Below is a small trained network, with its code and all its weights. Each question gives an input and a class and asks what happens when units are switched off, that is, made to give their printed mean instead of their output.

import numpy as np


def w(rows, s, z=0):
    codes = np.array(rows[::2]) - 128.0
    scale = np.full(codes.shape[1], s)
    scale[-1] = z or s
    return codes * scale


def f(y):
    return np.maximum(y, 0)


def log_softmax(a):
    a = a - a.max(-1, keepdims=True)
    return a - np.log(np.exp(a).sum(-1, keepdims=True))


def net(x, mask):
    res = np.array(x, float).reshape(1, 6) / 4 @ E
    y = f(res @ A[0][:, :-1].T + A[0][:, -1])
    res = res + np.where(mask, y, B[0][:, -1]) @ B[0][:, :-1]
    return log_softmax(res[-1] @ U[:, :-1].T + U[:, -1])


A, B = {}, {}
E = w([
[116,126,116,143,122,116],'x0',
[71,29,140,44,181,97],'x1',
[116,133,106,142,128,110],'x2',
[251,75,86,180,188,126],'x3',
[159,144,146,86,152,136],'x4',
[96,141,223,223,226,108],'x5',
],0.012)
A[0] = w([
[90,76,122,87,162,92,153],'neuron 0',
[105,108,147,143,94,149,174],'neuron 1',
[142,162,95,92,132,161,163],'neuron 2',
[125,106,100,81,67,122,96],'neuron 3',
[183,82,105,167,138,147,46],'neuron 4',
[151,69,84,148,159,124,121],'neuron 5',
[187,97,118,151,137,108,54],'neuron 6',
[143,172,108,139,124,100,172],'neuron 7',
[155,118,98,97,74,131,107],'neuron 8',
[128,156,131,151,111,107,210],'neuron 9',
[87,126,137,128,100,123,125],'neuron 10',
[75,153,129,128,82,132,39],'neuron 11',
[124,138,177,170,170,123,105],'neuron 12',
[129,156,88,71,77,130,99],'neuron 13',
[155,252,134,160,91,150,189],'neuron 14',
[187,109,69,152,180,132,26],'neuron 15',
[153,133,76,93,96,139,96],'neuron 16',
[73,197,157,84,101,78,50],'neuron 17',
[37,223,172,81,94,137,4],'neuron 18',
[154,214,135,164,103,116,149],'neuron 19',
[129,176,181,143,164,122,90],'neuron 20',
[95,62,144,84,165,95,131],'neuron 21',
[99,63,126,95,144,73,159],'neuron 22',
[110,98,100,94,177,99,138],'neuron 23',
[97,157,155,162,162,92,168],'neuron 24',
[104,139,194,158,185,98,135],'neuron 25',
[181,176,118,176,97,169,139],'neuron 26',
[171,89,69,102,95,138,84],'neuron 27',
],0.015,0.0026)
B[0] = w([
[235,15,105,102,27,145,204],'neuron 0',
[115,122,149,67,150,143,155],'neuron 1',
[93,150,95,149,75,127,161],'neuron 2',
[98,160,81,163,125,194,191],'neuron 3',
[148,184,217,121,207,13,192],'neuron 4',
[108,115,206,116,194,79,189],'neuron 5',
[124,210,206,109,211,62,182],'neuron 6',
[144,22,157,125,137,135,158],'neuron 7',
[76,168,60,191,132,152,181],'neuron 8',
[114,146,88,90,58,56,161],'neuron 9',
[168,153,151,100,155,101,170],'neuron 10',
[135,157,180,128,170,82,182],'neuron 11',
[91,151,12,200,147,204,206],'neuron 12',
[53,146,66,215,143,190,193],'neuron 13',
[217,42,117,47,15,107,221],'neuron 14',
[149,184,169,92,196,117,201],'neuron 15',
[95,157,85,193,135,186,181],'neuron 16',
[149,161,199,120,208,42,214],'neuron 17',
[153,176,223,112,254,59,252],'neuron 18',
[164,62,120,118,61,119,196],'neuron 19',
[90,119,47,187,117,172,194],'neuron 20',
[146,64,126,94,48,134,212],'neuron 21',
[180,89,172,97,50,172,202],'neuron 22',
[216,142,151,124,45,134,181],'neuron 23',
[107,115,64,168,138,150,205],'neuron 24',
[36,160,10,219,90,165,230],'neuron 25',
[169,85,176,108,25,87,200],'neuron 26',
[92,157,56,131,180,157,192],'neuron 27',
],0.007,0.018)
U = w([
[147,49,151,80,5,125,253],'0',
[34,171,40,183,133,174,57],'1',
[111,178,220,98,209,81,62],'2',
],0.013,0.0019)

Each question gives the input, the list of numbers given to net, and the class t.
The units are the neurons (one row each of A and B). Each row of codes is followed by its name. A weight is (code - 128) times the scale printed after its matrix; where a second scale follows, it is the last column's (A, B and U).
mask holds one flag per neuron, in row order. A switched-off neuron (its flag False) gives its mean, the last column of its row in B, instead of its output. The means were averaged over made-up inputs and are rounded, as every weight is.
A unit's drop is (log p(t) with every unit on - log p(t) with that unit switched off) / (log p(t) with every unit on - log p(t) with every unit switched off).
The circuit of an input: a set's keep is (log p(t) with only the set's units on - log p(t) with every unit switched off) / (log p(t) with every unit on - log p(t) with every unit switched off). Starting from the 12 units with the biggest drops (on a tie, the unit counted first), units are removed one at a time, each time the one whose removal leaves the highest keep (on an exact tie, the one counted first), for as long as the keep stays at least 0.8.
circuit, biggest first: the units of the circuit, biggest drop first
most important unit: the unit with the biggest drop
k most important neurons: the k neurons with the biggest drops, biggest first
drop when u is switched off: that unit's drop, to one decimal
input [-3,-4,7,-7,-5,-8], class 1: circuit, biggest first -> neuron 13
input [-2,-7,3,7,-5,4], class 0: 2 most important neurons -> neuron 14; neuron 26
input [6,6,-7,5,-4,6], class 0: 2 most important neurons -> neuron 0; neuron 21
input [-6,-7,3,-3,-5,7], class 0: 3 most important neurons -> neuron 14; neuron 19; neuron 26
input [4,3,1,1,-4,3], class 0: 3 most important neurons -> neuron 13; neuron 27; neuron 8
input [2,7,3,8,6,8], class 1: 3 most important neurons -> neuron 25; neuron 12; neuron 18
input [1,6,-3,7,-5,-5], class 2: 2 most important neurons -> neuron 4; neuron 5
input [2,-6,-7,-4,7,-7], class 1: 3 most important neurons -> neuron 13; neuron 8; neuron 16
input [1,-5,4,-7,4,2], class 2: 2 most important neurons -> neuron 18; neuron 17
input [-1,1,8,3,-2,-3], class 1: 2 most important neurons -> neuron 18; neuron 17
input [-4,-4,-5,-2,4,-6], class 1: drop when neuron 13 is switched off -> 0.2
input [8,-4,5,4,-8,3], class 0: drop when neuron 14 is switched off -> 0.1
input [3,-4,6,-4,-1,-8], class 1: drop when neuron 3 is switched off -> 0.0
input [-4,-1,5,-5,-3,3], class 2: most important unit -> neuron 18
